What each symbol does to the items:
at | * % ! + @ §
z944 | z42 z336 z719 z594 z337 z723
z986 | z218 z267 z566 z381 z676 z305
z514 | z253 z493 z170 z662 z630 z88
z867 | - - z630 z305 z170 z381
z958 | z953 z53 z88 z676 z381 z170
z630 | z875 z783 z867 z801 z514 z474
z88 | z906 z567 z958 z365 z474 z514
z732 | z268 z52 z337 z494 z719 z571
z18 | z381 - z526 z218 z953 -
z526 | z474 z594 z18 z336 z906 z875
z494 | z53 z953 z103 z732 - -
z783 | - z630 - z587 z493 z239
z662 | z617 z299 z352 z514 z801 z365
z680 | z337 z365 z268 z567 z42 z299
z253 | z514 z371 z831 z617 z875 z906
z617 | z662 z775 z406 z253 z380 z250
z42 | z944 z566 z267 z239 z680 z587
z676 | z52 z268 z365 z958 z986 z352
z170 | z831 z432 z514 z352 z867 z958
z723 | z587 z380 - - z775 z944
z267 | z719 z986 z42 z561 z268 z25
z268 | z732 z676 z680 z53 z267 z46
z831 | z170 - z253 z406 - z953
z561 | - z381 z239 z267 z53 -
z305 | z345 z25 z801 z867 z352 z986
z337 | z680 z250 z732 z103 z944 z775
z53 | z494 z958 z567 z268 z561 z432
z218 | z986 z719 z336 z18 z52 z345
z380 | z801 z723 z345 z875 z617 z336
z594 | z239 z526 - z944 z103 -
z46 | z571 z352 z299 z432 z25 z268
z352 | z406 z46 z662 z170 z305 z676
z365 | z250 z680 z676 z88 z566 z662
z345 | z305 - z380 - z406 z218
z775 | z299 z617 z571 z371 z723 z337
z567 | z103 z88 z53 z680 z239 z493
z493 | z371 z514 z432 z299 z783 z567
z566 | z336 z42 z986 z474 z365 z801
z381 | z18 z561 z474 z986 z958 z867
z906 | z88 z103 z953 z250 z526 z253
z52 | z676 z732 z250 z953 z218 z406
z953 | z958 z494 z906 z52 z18 z831
z239 | z594 z474 z561 z42 z567 z783
z406 | z352 z571 z617 z831 z345 z52
z432 | - z170 z493 z46 - z53
z875 | z630 - - z380 z253 z526
z103 | z567 z906 z494 z337 z594 z371
z474 | z526 z239 z381 z566 z88 z630
z801 | z380 z587 z305 z630 z662 z566
z250 | z365 z337 z52 z906 z336 z617
z371 | z493 z253 - z775 - z103
z336 | z566 z944 z218 z526 z250 z380
z299 | z775 z662 z46 z493 z587 z680
z587 | z723 z801 z25 z783 z299 z42
z571 | z46 z406 z775 - - z732
z719 | z267 z218 z944 - z732 -
z25 | - z305 z587 - z46 z267

The rows follow the links: the fewer symbols apart two items are, the more alike their rows tend to be.

Each row is also shifted at random along 2 hidden directions that mean nothing.

Some items, each with a row of numbers:
z305: -256 -13 -20 30 -6 57 11 -40 26 29 13 15 -6 -13 24 -4 42 -31 23 61 41 -18 6 36 -14 32 -13 -7 -59 -27 -36 -10 -4 26 53 20 -57 -48 -7 1 -14 -29 -19 37 24 12 -24 -22 5
z46: 33 42 20 -28 59 43 -11 -23 -85 33 -35 -37 -66 -43 -19 -51 -26 -8 -44 9 57 -49 50 37 -1 -5 -39 20 -54 32 45 24 39 13 47 11 -46 8 -35 44 32 -26 -50 52 -9 5 73 -16 3
z514: 108 36 34 26 -17 -55 -13 15 -41 -23 -18 34 33 -36 15 -24 -31 -23 -31 -43 11 16 18 -13 45 -80 15 32 69 44 -2 28 17 -67 -2 -18 28 -24 42 -21 -26 65 33 -37 -30 19 11 10 -1
z42: -106 -41 -54 62 1 11 -6 40 24 -33 -16 2 48 17 40 -12 -10 46 88 -28 -50 -46 14 11 -75 45 117 -79 -33 -24 -1 -20 -17 58 -48 -55 -49 7 10 -17 -11 -29 45 1 42 10 -6 104 28
z986: -128 -36 -22 41 34 71 6 22 55 10 12 5 -3 25 59 -1 44 26 55 26 59 25 -20 56 -48 61 4 -52 -30 4 -42 12 24 49 -16 22 -3 -32 35 18 14 -15 -14 14 -5 68 -12 10 -13
z88: -65 -31 -40 -10 -48 -68 30 -30 27 -15 -12 66 -33 9 -37 -77 -5 -83 -8 -56 -57 1 -43 -6 66 -43 -33 55 49 -35 7 -5 -25 -46 37 13 17 5 23 20 -22 21 58 -12 -5 -28 -31 -40 -16
z432: 14 34 49 -16 47 -5 -28 -64 -63 -13 -27 -16 -52 24 24 -49 30 -36 -31 15 47 -56 -3 -14 17 6 -56 43 62 50 29 19 -11 -4 53 1 14 -45 40 -13 -11 -7 -47 -40 20 1 78 -3 -1
z875: 134 35 39 -8 -47 -49 -24 11 48 7 24 30 78 19 20 89 -8 8 -6 37 -25 33 20 -40 37 -23 -5 19 15 7 -54 -16 -37 -5 -1 17 -10 -20 18 -49 -30 23 6 -15 -15 2 -68 17 -6
z25: 165 32 28 29 8 70 9 -75 -40 48 5 -22 -48 -58 41 -15 29 -34 14 43 97 -39 53 15 -26 9 -34 7 -24 20 -11 -7 20 46 22 7 -81 -63 -35 3 4 0 -65 56 28 8 27 -11 -25
z561: 209 -45 11 20 32 33 5 21 2 -19 -15 -30 -29 50 59 19 46 22 5 30 61 7 -15 31 -47 62 22 -39 -6 37 0 61 14 44 7 -8 44 -30 16 4 -24 -76 21 -39 -28 37 52 29 -14
z299: 18 70 17 14 6 -17 8 -57 -96 -3 -16 -4 0 -72 12 -56 -3 -45 -16 -40 4 -63 64 -43 41 -83 -9 34 5 9 -5 -77 -27 0 -19 -12 -71 -12 2 42 10 59 -31 34 52 4 15 20 22
z53: -32 -58 24 -25 34 -17 2 -38 -13 -13 -7 -11 -51 41 -7 -67 21 -28 -10 -17 10 -26 -46 50 -12 41 -19 11 22 22 58 38 8 7 2 -23 36 -4 26 4 -8 -53 27 -38 -2 -18 81 -5 1
z253: 27 26 40 -53 -48 -63 3 -26 -18 -9 10 36 8 -17 -49 22 -5 -33 -77 5 -40 23 -5 -23 98 -60 -28 70 17 -12 -3 -5 -24 -86 18 33 21 4 -6 -21 -6 17 15 17 -19 -44 -26 -13 -17
z662: -173 40 -23 5 -28 -27 12 -53 -42 4 19 54 9 -78 -44 -40 -9 -81 -15 -44 7 -27 35 -19 43 -105 -16 66 -33 -27 -2 -45 -2 -40 26 37 -72 -10 -24 38 -5 66 25 69 16 -33 3 -23 -29
z18: 59 -29 23 9 -1 27 -25 12 66 18 3 -13 3 40 26 71 44 14 6 54 22 57 -55 -9 -10 53 -33 -10 16 23 -14 32 -15 0 -2 52 71 -5 0 -2 5 -23 -9 -41 -18 0 -28 -4 -49
z239: 86 -62 -30 29 -24 -40 12 -20 47 -37 20 60 6 32 -16 -49 2 -61 51 -5 -25 -35 -20 26 -7 12 48 10 -11 4 21 -16 -60 -14 8 -21 -40 -15 32 -9 -22 -58 23 20 20 -33 8 11 -5
z250: -9 7 -56 -44 -5 3 11 51 1 26 27 10 5 -43 -32 29 -37 14 -25 -42 -75 41 -37 38 33 -59 16 5 -9 -33 24 -20 38 -20 -26 12 50 92 -34 33 17 50 14 39 -34 -21 -28 -16 -2
z474: 211 -18 0 50 -39 -4 7 28 51 -46 -8 70 37 26 45 -14 -3 18 17 -7 -3 40 -16 25 -13 -16 26 -24 19 5 -29 32 -11 -12 18 -10 23 -43 55 -15 -33 16 49 -23 -29 27 -30 10 -5
z680: 141 19 -65 -12 -9 -21 19 4 -65 10 -20 8 -22 -59 -17 -91 -36 -52 18 -85 -24 -29 -6 23 42 -25 10 1 -34 -41 48 -13 36 -10 -10 -6 -47 52 -19 33 19 33 30 63 23 -11 32 0 26
z345: 33 24 36 -5 17 57 -3 -88 38 69 27 -6 -42 -49 14 33 71 -56 -14 80 63 12 27 4 33 6 -106 75 -23 -29 -62 -63 19 28 32 74 -40 -16 -52 30 24 24 -86 39 39 9 -59 -67 -62

Start, symbols taken left to right, then the item you end at.
Answers are names.
266 22 -9 1 29 -44 -2 -36 -51 -34 -6 -8 -39 -10 15 -67 -28 -25 1 -66 -11 -21 -10 -4 31 -23 -18 12 42 8 19 -36 1 -41 15 -10 17 15 39 -6 -18 36 27 -27 12 -2 41 13 -4
* @ @: z103
43 1 -8 12 89 61 -14 81 -45 -2 -40 -58 -26 -22 21 -36 -45 82 4 -45 17 4 23 30 -60 40 48 -94 -4 38 34 56 78 10 -23 -25 49 15 12 29 12 -12 -40 -35 -26 47 79 4 35
! % !: z676
-160 25 35 12 55 40 -21 49 -39 6 -40 -57 -1 -31 65 15 -11 61 -21 -6 48 30 43 23 -26 -13 31 -48 -4 57 -5 74 68 -6 -2 -35 41 -1 24 -14 9 33 -46 -34 -34 64 42 25 10
@ %: z25
-155 22 -16 -35 56 18 -2 39 16 32 -26 -43 -29 12 25 32 14 55 -27 -3 -14 76 -55 3 -39 14 -7 -46 29 -4 22 27 45 37 -14 9 72 64 0 19 50 6 -30 -57 -20 31 13 -4 -5
* + %: z53
-114 29 32 -64 18 48 -7 23 -12 39 -21 -38 -13 -27 -4 32 -27 30 -65 27 24 45 18 -3 2 -32 -49 21 -26 4 8 39 61 -9 -4 9 27 8 -33 -8 15 9 -59 17 -34 12 10 -31 -11
% § !: z337
30 -59 -11 16 -33 -9 28 -54 47 -10 10 22 -26 54 7 -31 57 -31 18 57 58 30 -47 50 10 48 -48 15 1 -10 -37 9 6 8 55 62 10 -47 21 3 -7 -51 22 0 -12 -20 0 -40 -36
! ! %: z561
93 -37 -73 49 -56 37 12 64 34 -8 -11 69 31 -31 -19 12 -15 33 43 -20 0 21 19 45 -21 -36 73 -45 -52 -36 -17 40 26 -7 -26 -15 -16 6 18 0 22 6 58 63 -19 18 -39 -4 4
! ! !: z986
55 16 -27 28 -28 3 -1 -22 -9 7 15 36 7 -47 -34 -22 23 -48 21 -10 -8 -67 71 -5 26 -7 28 29 -72 -9 3 -59 -25 -1 -7 -2 -123 -31 -27 16 10 2 2 74 60 -25 -24 -2 20
@ +: z493
121 -7 56 51 -31 31 -7 -11 6 4 -21 4 0 20 28 23 53 2 -17 80 85 0 23 25 5 20 -34 13 34 44 -63 42 12 8 31 3 18 -100 45 -59 -13 -13 -15 -22 -30 39 3 -27 -41
@ %: z432
26 61 -25 77 -63 10 20 -106 -14 29 30 55 3 -66 6 -22 44 -111 20 25 35 -11 74 -41 70 -89 -68 69 -16 -75 -86 -78 -33 28 46 78 -124 -47 -10 13 16 76 -4 66 57 19 -73 -35 -36
@ §: z365
-114 1 0 -88 38 27 11 -44 5 34 -4 -75 -63 -5 -58 -4 19 -12 -16 0 -30 -33 -34 11 -2 47 -53 -12 -10 -44 54 -30 5 18 -3 38 18 59 -47 58 33 -41 -33 16 12 -29 34 -12 10
§ %: z406
-5 -12 -40 -22 31 65 13 -1 -26 44 -19 14 -66 -42 10 -34 -9 1 -28 8 42 39 -40 63 -10 -12 -41 1 -48 -12 44 68 65 13 15 26 54 17 -12 44 22 16 -13 23 -39 35 73 -33 -27
@ § §: z986
-230 25 13 -45 17 -53 -11 24 -10 3 10 -42 47 -16 -57 36 -40 44 12 -45 -59 -79 41 -22 -4 -21 58 0 -9 16 47 -45 -11 -46 -53 -62 -39 44 -42 -12 -10 2 -20 40 0 -30 8 32 47
@ § !: z719
-36 -16 15 -12 56 66 0 2 47 17 35 -54 -10 23 29 49 28 45 34 27 -14 1 -26 25 -83 92 9 -61 -20 1 23 -1 -4 53 -26 23 8 28 -55 20 53 -51 -47 -11 41 6 11 20 -6
* @ @: z267
-87 8 -14 -21 -60 -5 20 7 24 16 28 53 85 -14 -35 66 -11 31 2 1 -41 2 50 -11 14 -32 29 15 -29 -25 -26 3 5 -23 -11 -8 -43 9 -26 -18 21 14 14 57 6 -17 -61 -10 6
% *: z587
45 -23 -29 15 15 55 -2 11 18 16 8 -14 -36 6 7 -10 6 29 11 36 41 0 -28 51 -76 68 -1 -42 -77 -20 17 30 36 59 4 -9 -26 -26 -39 23 10 -68 -15 62 21 19 46 -15 5
+ ! @: z567
